+1.04; +0.46; -1.13; +0.06; -0.92; -0.06; -0.10; -0.13; -1.23; +0.26; +0.57; +0.54; +0.26; -0.66; +0.80; -1.06; +1.08; +1.30; +0.96; -0.33; +0.93; -0.34; -1.80; +1.31; +0.38; +1.27; +0.67; +0.48; -0.69; -0.89; +0.01 | nuna
+1.44; +0.07; +0.98; -0.11; +0.48; +0.02; -0.35; -0.94; +1.49; +0.55; -0.26; -1.65; -1.83; -0.38; +0.54; -0.60; -0.50; -0.12; +0.42; -0.15; -1.89; -0.92; +0.37; -0.26; -2.09; -0.42; -1.73; -1.87; -0.66; +0.09; +1.77 | nuna
-2.87; -0.54; +2.29; -1.79; +0.91; +0.26; -1.46; +0.72; +1.07; -0.59; +0.74; +0.15; -0.72; +0.33; +0.11; +0.21; -0.20; -0.24; -0.94; -0.51; -5.32; -2.80; +4.54; -0.13; +0.68; -2.30; -0.15; -2.48; +0.38; -0.53; +0.66 | nuna
+0.30; -1.74; -0.84; +0.81; +0.09; +2.00; -1.96; -0.74; +0.06; -0.84; +2.04; +5.07; +2.07; +0.85; +1.63; -1.64; +0.45; -0.64; -1.91; +0.95; -0.13; -0.41; +1.97; +0.99; -0.77; +1.89; +1.47; +0.10; -2.08; +0.97; -0.70 | nuna
+1.39; -0.82; +1.61; -0.76; -0.45; +0.01; +1.39; +1.53; -0.08; -0.77; -1.46; -0.53; +0.04; -0.20; -0.88; +0.71; -0.60; -0.32; +0.27; +1.21; +0.33; +2.32; +0.50; -1.11; +3.42; -1.05; -0.39; +0.86; +0.50; +0.35; +1.83 | kuge
+1.83; -1.06; +0.17; +0.56; -0.27; +1.02; -1.35; +0.49; +1.50; -1.27; -0.75; +2.56; +0.62; +1.04; +1.14; -0.93; +1.23; +0.52; +0.04; -0.69; +0.75; -1.40; +1.68; +3.41; +1.61; +0.27; +1.80; -2.23; -1.50; -0.56; +1.22 | nuna
+2.31; -1.09; +0.36; +0.65; +0.37; +1.66; +0.24; +1.79; +0.27; -1.78; -1.39; +2.48; +0.88; +2.05; -0.02; -0.99; -1.06; +0.71; -0.36; +0.12; -1.08; +0.73; +2.38; -0.57; +0.55; -0.05; -0.99; -0.34; -1.85; +0.33; -0.27 | kuge
+1.78; +1.47; -1.09; +1.46; -0.01; -0.19; -0.17; -0.80; -2.05; +1.50; -1.08; -0.74; +2.54; -1.20; -0.11; +0.20; +1.03; -0.44; +2.30; +0.03; +3.53; +0.12; -1.69; +1.59; +0.20; +1.01; +2.57; +1.83; +0.34; -1.91; +2.26 | nuna
-1.84; +0.26; +0.68; +0.43; +0.26; +1.17; +1.17; +0.33; -1.09; -0.38; +0.54; +0.81; -0.21; +1.21; +0.18; -1.39; +0.78; -1.47; -0.50; -0.33; -0.71; +0.01; +0.85; +0.29; +0.32; +0.91; +1.42; -0.14; +0.11; -0.23; -0.28 | kuge
+3.75; -0.15; -1.44; +0.13; -1.48; +0.30; +1.84; +1.22; -1.71; +0.12; +1.04; +1.80; -0.86; -2.01; -0.55; -0.11; -0.29; +1.77; +0.62; +0.88; +0.35; +2.02; -0.88; -0.27; +0.93; +2.58; +0.65; +1.55; -0.27; +1.22; -0.56 | kuge
-0.93; -1.36; +0.38; +0.04; -0.46; +0.43; -1.27; -1.56; +1.41; +0.05; +0.85; +2.43; -0.64; +0.99; -0.10; -0.15; -0.46; +1.05; -0.54; -1.37; +3.14; -0.44; +0.92; +2.54; -0.08; +0.13; -0.54; -0.26; -0.67; +0.31; -1.63 | nuna
+1.16; -0.99; +0.48; -0.48; -0.69; +1.92; -1.17; +0.11; +0.57; -0.41; +2.84; +6.01; -2.13; -0.80; +1.97; -0.98; +0.75; +2.23; -2.80; -2.25; -1.97; -0.75; +1.58; +2.46; +1.84; +0.51; +1.92; +0.25; -1.81; +2.20; -3.17 | nuna
+5.01; +0.62; -3.01; +1.61; +0.28; +1.15; -1.15; +0.53; -0.63; -0.81; -0.85; +1.34; +1.90; -1.89; +0.45; -0.86; +0.37; +0.98; +0.39; +1.63; +2.97; +1.92; -2.97; -0.12; -0.09; +2.30; +0.98; +1.19; -2.36; -0.23; +1.86 | kuge
+0.98; -0.16; -1.02; +2.59; +0.86; -0.05; -2.04; +0.04; -0.61; +0.44; +2.84; +1.72; +3.04; -0.16; +0.86; -1.05; +1.19; -0.94; +2.35; +0.45; +4.55; +0.28; -0.67; +2.29; -1.31; +2.22; +2.35; +0.59; -1.53; -1.98; +0.11 | nuna
-1.36; -0.36; +0.54; -0.69; +1.85; +1.43; +1.41; +1.24; -0.66; -0.45; -0.39; -0.35; +1.84; +0.93; -0.79; +0.75; +0.62; -0.94; +0.24; +1.81; -0.65; -0.61; +1.73; -3.05; +1.77; -0.87; -0.09; +1.44; +1.27; -0.83; -0.01 | kuge
+0.10; -3.17; -0.05; +0.00; -0.78; +0.27; -0.50; +0.36; -0.92; -0.11; +1.34; +2.71; -1.07; -0.85; +1.46; -1.18; +0.90; +0.20; +0.36; -1.67; -1.14; -0.62; +1.38; +2.42; +1.18; +0.91; +1.80; -0.59; -1.43; +1.06; -0.77 | nuna
-0.96; -1.88; -0.63; -0.34; +2.68; +2.29; -2.71; -0.82; +1.69; -0.77; +2.07; +2.81; +5.37; -0.48; -0.39; -1.10; +1.34; -0.85; -1.13; +1.24; +0.96; -3.14; +4.34; -0.46; -3.35; -0.63; +2.14; +0.09; -3.20; -0.55; +1.48 | nuna
+1.12; +2.28; -0.34; +0.89; +0.23; -1.16; +0.37; -0.98; -0.59; +0.90; +0.35; -2.10; +1.67; -2.15; -0.68; -0.70; +0.84; -0.64; +1.37; -1.20; +1.15; -0.39; -1.43; +1.45; -0.10; +0.30; -0.10; +0.07; +1.00; -0.29; +2.99 | nuna
-0.45; -0.42; -0.47; +0.65; +1.23; +0.81; -0.20; +0.55; -1.16; -0.50; -0.86; +0.42; +2.12; +1.76; -0.67; -0.17; +0.22; -0.95; -1.12; +1.84; -0.02; -0.34; +0.21; -2.32; -1.01; -0.04; +0.51; +0.10; -0.08; -0.80; +0.48 | kuge
-1.46; +1.14; +0.68; -0.02; -0.26; -1.60; +0.89; -0.29; -1.46; +0.43; -1.21; -2.31; -1.71; +0.02; +0.30; +0.29; +0.16; -0.84; +0.24; +0.19; -1.46; -0.27; -1.56; -0.88; +0.76; +0.34; -0.16; +1.22; +1.55; -0.80; -0.58 | nuna
+2.08; +0.64; +0.26; +0.29; +0.14; +0.26; +1.37; +0.52; -0.90; +0.84; +0.54; -0.20; +1.90; +0.68; -0.81; -0.22; -0.25; -0.50; +0.06; +0.96; +0.53; +1.59; -0.25; +0.34; +0.64; +0.63; -1.03; +1.15; +0.23; -0.26; +0.05 | kuge
+1.75; -1.35; -1.89; -0.51; +1.71; +3.85; +0.24; +1.31; +0.66; -2.57; +1.28; +2.62; -0.85; +1.07; +0.62; -0.13; -1.65; +1.14; -1.49; -0.01; -3.27; -1.54; +2.78; -2.00; -2.47; +0.21; +0.58; -1.29; -0.93; +1.11; -0.71 | kuge
+2.04; -2.16; -2.58; +2.64; +1.37; +0.87; -1.33; -1.71; -0.71; +1.66; +1.07; +0.43; +6.16; -2.59; -1.22; -0.87; +1.65; -0.89; +2.46; +1.76; +7.74; +1.30; -2.15; +0.43; -2.77; +2.14; +1.89; +2.66; -1.97; -4.20; +3.30 | kuge
+1.04; +0.29; +0.14; +0.38; -1.47; -0.62; +0.14; +0.46; -0.98; +0.83; -0.06; +1.49; -1.16; -0.69; +1.17; -0.04; -0.07; +0.48; +0.19; -0.62; -1.47; -1.80; -0.88; +2.19; +2.65; +0.37; +0.42; -1.57; -1.21; -0.22; -0.38 | nuna
-1.64; -1.32; +0.09; -0.39; +0.38; -0.07; -1.82; -1.85; +0.77; +0.20; +0.72; +0.57; +2.36; -2.82; -0.78; +0.68; +0.24; -1.04; -0.37; +1.77; +2.00; -0.47; +2.64; -0.34; -0.73; -0.41; +0.07; +0.50; -0.52; -0.25; +2.53 | nuna
